Small tables with named rows and columns. After each table, cells are looked up by row and column.

pipapuf =
fields: tamusu, guturid, fizinod, des, tuze, gav, tidemu, lel, feginak
rurez: [215, 111, 91, 62, 156, 129, 127, 126, 135]
giti: [114, 140, 146, 166, 130, 155, 173, 152, 140]
fek: [201, 121, 101, 85, 150, 145, 151, 145, 140]
tizade: [113, 143, 147, 167, 130, 156, 172, 155, 141]
rin: [180, 116, 107, 65, 156, 124, 102, 115, 130]
pobe: [202, 114, 101, 81, 155, 141, 150, 136, 139]
nuv: [199, 111, 102, 82, 146, 139, 153, 139, 136]

des of rin = 65
tuze of rin = 156
tidemu of rurez = 127
fizinod of rurez = 91
feginak of pobe = 139
guturid of nuv = 111
tidemu of rin = 102
feginak of rin = 130
tidemu of giti = 173
tuze of pobe = 155
fizinod of pobe = 101
lel of rurez = 126
gav of rurez = 129
Which row has the largest guturid? tizade

Table gat
cols = limu, sas, geki, rane
pir: [61, 53, 39, 80]
sonini: [102, 54, 68, 101]
lilezok: [134, 64, 97, 116]
zem: [157, 83, 128, 124]
depibe: [34, 251, 191, 36]
vogu: [91, 89, 90, 91]
ropoka: [64, 136, 110, 69]
gotali: [61, 64, 48, 79]
tofibu: [27, 202, 144, 39]
buzemef: [75, 64, 59, 87]
det: [224, 63, 157, 162]
rapovuf: [210, 67, 150, 153]

lilezok, limu -> 134
zem, limu -> 157
vogu, geki -> 90
tofibu, rane -> 39
ropoka, rane -> 69
sonini, geki -> 68
rapovuf, limu -> 210

veger =
,mog,zem,dok,zepovo,mes
meb,-332,462,-651,-843,-858
mukazi,468,-630,-912,-878,-877
mumak,-833,-861,-805,-561,503
sitono,-847,-859,-798,-484,523
ziken,-811,-859,-822,-778,304
bidazud,-777,-713,228,-4,-785
vamid,-858,-896,-628,426,-309
sadu,-829,-761,74,104,-789
roru,348,-728,-879,-856,-840
buzi,419,-432,-819,-873,-835
zatog,-83,258,-781,-839,-833
mulil,504,-572,-847,-788,-851
rifo,449,-707,-788,-832,-795

mes of vamid = -309
dok of rifo = -788
mes of sadu = -789
mes of bidazud = -785
zepovo of meb = -843
zepovo of bidazud = -4
zem of mumak = -861
zem of vamid = -896
zem of roru = -728
mog of mukazi = 468
zepovo of rifo = -832
zepovo of zatog = -839
mog of sitono = -847
mog of zatog = -83
mog of mumak = -833

rebug =
,lef,tetu,tekeba,zabe,mitepu,geg
kaga,6308,6604,-4933,6931,-4464,-317
bapuf,-965,4850,-4645,1732,3972,4962
mumitog,7567,2543,7199,-1003,5663,1231
gomidut,442,-203,-5001,-3006,7603,-5822
dif,-3243,-5789,-1064,-3269,124,-3924
nutoza,5885,-995,54,-5876,2368,1224
bavod,-1883,3825,3778,5532,3321,1462
tufoge,-2230,5608,-5166,75,2935,-1393
ped,-4339,5810,-4979,4140,7261,7202
norunok,-2432,7536,6804,6432,3922,2882
rul,2554,-72,210,-2817,-1347,-2324
bovera,3654,-4166,-4475,1039,6302,-1878
vafed,-2090,1953,5281,341,1595,-2464

What is the lef of kaga in rebug?
6308
What is the lef of bapuf in rebug?
-965
What is the zabe of dif in rebug?
-3269
What is the zabe of bavod in rebug?
5532
What is the mitepu of nutoza in rebug?
2368
What is the tetu of tufoge in rebug?
5608
What is the zabe of rul in rebug?
-2817
What is the zabe of norunok in rebug?
6432
What is the geg of norunok in rebug?
2882
What is the lef of vafed in rebug?
-2090
What is the tetu of bovera in rebug?
-4166
What is the tekeba of kaga in rebug?
-4933
What is the tetu of kaga in rebug?
6604
What is the lef of tufoge in rebug?
-2230
What is the lef of gomidut in rebug?
442
What is the mitepu of dif in rebug?
124
What is the tekeba of bapuf in rebug?
-4645
What is the tekeba of ped in rebug?
-4979
Which row has the largest lef? mumitog

